Here is a tiny trained network, its code and every weight. The questions are about switching its units off for an input and a target symbol, where a switched-off unit gives its printed mean instead of its output.

import numpy as np


def w(rows, s, z=0):
    codes = np.array(rows[::2]) - 128.0
    scale = np.full(codes.shape[1], s)
    scale[-1] = z or s
    return codes * scale


def norm(h):
    return h / np.sqrt((h * h).mean(-1, keepdims=True) + 1e-5)


def f(y):
    return np.maximum(y, 0)


def softmax(a):
    e = np.exp(a - a.max(-1, keepdims=True))
    return e / e.sum(-1, keepdims=True)


def log_softmax(a):
    a = a - a.max(-1, keepdims=True)
    return a - np.log(np.exp(a).sum(-1, keepdims=True))


def net(x, mask):
    ids = ['αβγδεζηθμπστφψω'.index(c) for c in x.split()]
    T = len(ids)
    res = E[ids] + P[:T]
    u = 0
    for l in range(3):
        r = norm(res)
        for j in range(2):
            rows = slice(3 * j, 3 * j + 3)
            q, k, v = (r @ M[l][rows].T for M in (Q, K, V))
            z = softmax(np.where(np.tri(T) > 0, q @ k.T / 3**0.5, -1e9)) @ v
            o = O[l][rows]
            res = res + np.where(mask[u + j], z, o[:, -1]) @ o[:, :-1]
        u += 2
        y = f(norm(res) @ A[l][:, :-1].T + A[l][:, -1])
        res = res + np.where(mask[u : u + 8], y, B[l][:, -1]) @ B[l][:, :-1]
        u += 8
    return log_softmax(norm(res)[-1] @ U[:, :-1].T + U[:, -1])


Q, K, V, O, A, B = {}, {}, {}, {}, {}, {}
E = w([
[158,175,69],'α',
[113,155,152],'β',
[209,148,72],'γ',
[170,122,156],'δ',
[61,27,54],'ε',
[142,95,177],'ζ',
[161,156,103],'η',
[154,159,91],'θ',
[96,117,2],'μ',
[154,60,43],'π',
[130,8,191],'σ',
[123,79,77],'τ',
[115,139,97],'φ',
[152,153,107],'ψ',
[209,143,73],'ω',
],0.031)
P = w([
[2,176,95],'0',
[37,150,110],'1',
[69,136,118],'2',
[97,130,121],'3',
[120,125,119],'4',
[141,124,127],'5',
[162,119,133],'6',
[180,116,134],'7',
[198,110,144],'8',
],0.0059)
Q[0] = w([
[84,158,139],'L0H1',
[141,190,115],'L0H1',
[42,55,175],'L0H1',
[78,2,240],'L0H2',
[89,40,185],'L0H2',
[146,183,48],'L0H2',
],0.014)
K[0] = w([
[55,212,138],'L0H1',
[104,252,86],'L0H1',
[72,83,199],'L0H1',
[194,104,233],'L0H2',
[212,100,132],'L0H2',
[161,117,1],'L0H2',
],0.0089)
V[0] = w([
[120,156,157],'L0H1',
[143,225,255],'L0H1',
[218,94,99],'L0H1',
[180,68,109],'L0H2',
[229,88,93],'L0H2',
[142,193,138],'L0H2',
],0.0051)
O[0] = w([
[143,134,164,167],'L0H1',
[233,184,254,230],'L0H1',
[73,149,94,20],'L0H1',
[67,183,160,48],'L0H2',
[42,178,219,4],'L0H2',
[147,70,134,138],'L0H2',
],0.0042,0.0012)
A[0] = w([
[4,233,146,47],'L0N1',
[106,191,121,25],'L0N2',
[108,93,75,3],'L0N3',
[213,146,136,24],'L0N4',
[110,111,99,57],'L0N5',
[160,189,42,179],'L0N6',
[110,206,99,170],'L0N7',
[182,125,145,33],'L0N8',
],0.028,0.0054)
B[0] = w([
[245,111,182,207],'L0N1',
[181,121,100,165],'L0N2',
[52,111,78,173],'L0N3',
[138,186,99,185],'L0N4',
[77,116,115,154],'L0N5',
[253,114,199,251],'L0N6',
[100,173,162,218],'L0N7',
[96,132,165,160],'L0N8',
],0.052,0.013)
Q[1] = w([
[110,195,154],'L1H1',
[107,147,175],'L1H1',
[157,192,255],'L1H1',
[121,141,138],'L1H2',
[121,137,116],'L1H2',
[106,159,108],'L1H2',
],0.042)
K[1] = w([
[116,86,145],'L1H1',
[147,130,115],'L1H1',
[252,136,174],'L1H1',
[139,147,188],'L1H2',
[114,132,104],'L1H2',
[99,150,103],'L1H2',
],0.044)
V[1] = w([
[152,113,131],'L1H1',
[138,118,120],'L1H1',
[153,120,144],'L1H1',
[5,58,197],'L1H2',
[89,164,149],'L1H2',
[107,170,147],'L1H2',
],0.014)
O[1] = w([
[112,100,144,193],'L1H1',
[118,106,138,142],'L1H1',
[107,94,153,213],'L1H1',
[251,173,100,3],'L1H2',
[128,153,89,92],'L1H2',
[117,153,96,122],'L1H2',
],0.015,0.006)
A[1] = w([
[246,156,4,155],'L1N1',
[15,137,22,71],'L1N2',
[67,202,33,108],'L1N3',
[163,47,72,178],'L1N4',
[132,144,78,3],'L1N5',
[182,5,114,58],'L1N6',
[186,138,209,131],'L1N7',
[218,206,132,108],'L1N8',
],0.021,0.0041)
B[1] = w([
[237,38,157,166],'L1N1',
[236,252,59,158],'L1N2',
[153,65,8,154],'L1N3',
[180,48,100,153],'L1N4',
[150,125,195,130],'L1N5',
[109,43,97,169],'L1N6',
[90,255,175,249],'L1N7',
[68,129,67,227],'L1N8',
],0.035,0.019)
Q[2] = w([
[106,151,42],'L2H1',
[190,118,92],'L2H1',
[73,166,54],'L2H1',
[140,136,157],'L2H2',
[135,88,92],'L2H2',
[13,68,1],'L2H2',
],0.038)
K[2] = w([
[117,164,33],'L2H1',
[222,116,109],'L2H1',
[65,157,66],'L2H1',
[134,130,128],'L2H2',
[145,114,116],'L2H2',
[54,76,252],'L2H2',
],0.041)
V[2] = w([
[120,84,102],'L2H1',
[120,190,154],'L2H1',
[86,250,159],'L2H1',
[106,108,163],'L2H2',
[165,116,133],'L2H2',
[144,140,93],'L2H2',
],0.014)
O[2] = w([
[149,185,123,32],'L2H1',
[124,57,119,223],'L2H1',
[150,7,91,255],'L2H1',
[107,139,108,79],'L2H2',
[118,163,136,177],'L2H2',
[147,126,145,162],'L2H2',
],0.013,0.0061)
A[2] = w([
[137,24,120,2],'L2N1',
[211,115,141,47],'L2N2',
[80,223,2,111],'L2N3',
[176,126,238,81],'L2N4',
[72,56,184,108],'L2N5',
[87,200,141,130],'L2N6',
[48,131,43,8],'L2N7',
[48,147,51,33],'L2N8',
],0.026,0.0067)
B[2] = w([
[33,173,158,143],'L2N1',
[139,125,220,184],'L2N2',
[48,85,255,191],'L2N3',
[89,131,30,250],'L2N4',
[227,155,180,156],'L2N5',
[146,210,119,170],'L2N6',
[68,117,20,147],'L2N7',
[142,120,28,150],'L2N8',
],0.044,0.02)
U = w([
[199,134,200,163],'α',
[119,255,79,58],'β',
[29,202,212,54],'γ',
[31,107,128,254],'δ',
[113,116,10,188],'ε',
[113,123,129,104],'ζ',
[110,119,128,109],'η',
[112,121,122,125],'θ',
[184,149,21,50],'μ',
[123,26,151,223],'π',
[77,85,254,58],'σ',
[200,68,61,100],'τ',
[108,126,126,105],'φ',
[108,120,126,109],'ψ',
[111,122,121,108],'ω',
],0.02,0.0076)

Each question gives the input, a string of symbols that net reads in full, and the target symbol t.
The units are the heads (3 rows each of Q, K, V and O) and the neurons (one row each of A and B). Each row of codes is followed by its name. A weight is (code - 128) times the scale printed after its matrix; where a second scale follows, it is the last column's (O, A, B and U).
mask holds one flag per unit, layer by layer, with each layer's heads first. A switched-off unit (its flag False) gives its mean, the last column of its rows in O or B, instead of its output. The means were averaged over made-up inputs and are rounded, as every weight is.
A unit's drop is (log p(t) with every unit on - log p(t) with that unit switched off) / (log p(t) with every unit on - log p(t) with every unit switched off).
The circuit of an input: a set's keep is (log p(t) with only the set's units on - log p(t) with every unit switched off) / (log p(t) with every unit on - log p(t) with every unit switched off). Starting from the 12 units with the biggest drops (on a tie, the unit counted first), units are removed one at a time, each time the one whose removal leaves the highest keep (on an exact tie, the one counted first), for as long as the keep stays at least 0.8.
circuit, biggest first: the units of the circuit, biggest drop first
most important unit: the unit with the biggest drop
k most important neurons: the k neurons with the biggest drops, biggest first
top k neurons in layer l: the k neurons of layer l with the biggest drops, biggest first
which heads matter: for each layer, one digit per head in row order, 1 if its drop is at least 0.15 and else 0, layers parted by /
input β π η φ β ψ α, target α: circuit, biggest first => [L0N6]
input α β α μ β π μ β σ, target σ: 3 most important neurons => [L0N6, L1N8, L0N3]
input ε φ ζ ζ ζ, target γ: 2 most important neurons => [L0N6, L0N1]
input ω ε β π ε β β, target γ: circuit, biggest first => [L0N6, L2N3, L2N6]
input ω ζ φ, target α: 4 most important neurons => [L0N6, L0N1, L2N2, L2N3]
input ζ ζ ζ θ ψ β ζ β ζ, target δ: circuit, biggest first => [L0N6, L1N2]
input π ζ ζ σ μ, target μ: top 4 neurons in layer 0 => [L0N6, L0N3, L0N4, L0N2]
input ζ φ μ, target μ: 3 most important neurons => [L2N3, L1N8, L2N4]
input ζ δ ω μ ψ β π φ, target α: which heads matter => 01 / 00 / 00
input ψ β β β ε ε, target ε: which heads matter => 00 / 00 / 00
input β β β β π β, target δ: 4 most important neurons => [L2N3, L0N6, L0N1, L1N3]
input σ ζ α ψ β ε, target ε: top 3 neurons in layer 0 => [L0N6, L0N3, L0N1]
input β β β β β ε ζ π σ, target σ: 2 most important neurons => [L0N1, L0N6]
input β ζ ε β ε ζ, target β: 4 most important neurons => [L0N3, L0N4, L1N8, L0N7]
input ζ ζ β ω ζ ζ, target δ: which heads matter => 10 / 01 / 10
input β β β, target γ: most important unit => L0H1
input φ β ε ω θ, target α: 2 most important neurons => [L0N6, L2N2]
input ζ β φ ζ δ, target δ: top 3 neurons in layer 0 => [L0N4, L0N6, L0N1]
input β ζ φ θ ζ β φ β β, target δ: top 3 neurons in layer 0 => [L0N6, L0N4, L0N1]
input ζ β τ, target τ: top 3 neurons in layer 0 => [L0N3, L0N1, L0N6]
input β ζ ζ π δ, target δ: top 2 neurons in layer 0 => [L0N6, L0N1]
input ζ ζ β ζ, target γ: 2 most important neurons => [L0N3, L0N6]
input τ δ ψ α ζ β ζ, target β: top 2 neurons in layer 0 => [L0N3, L0N7]
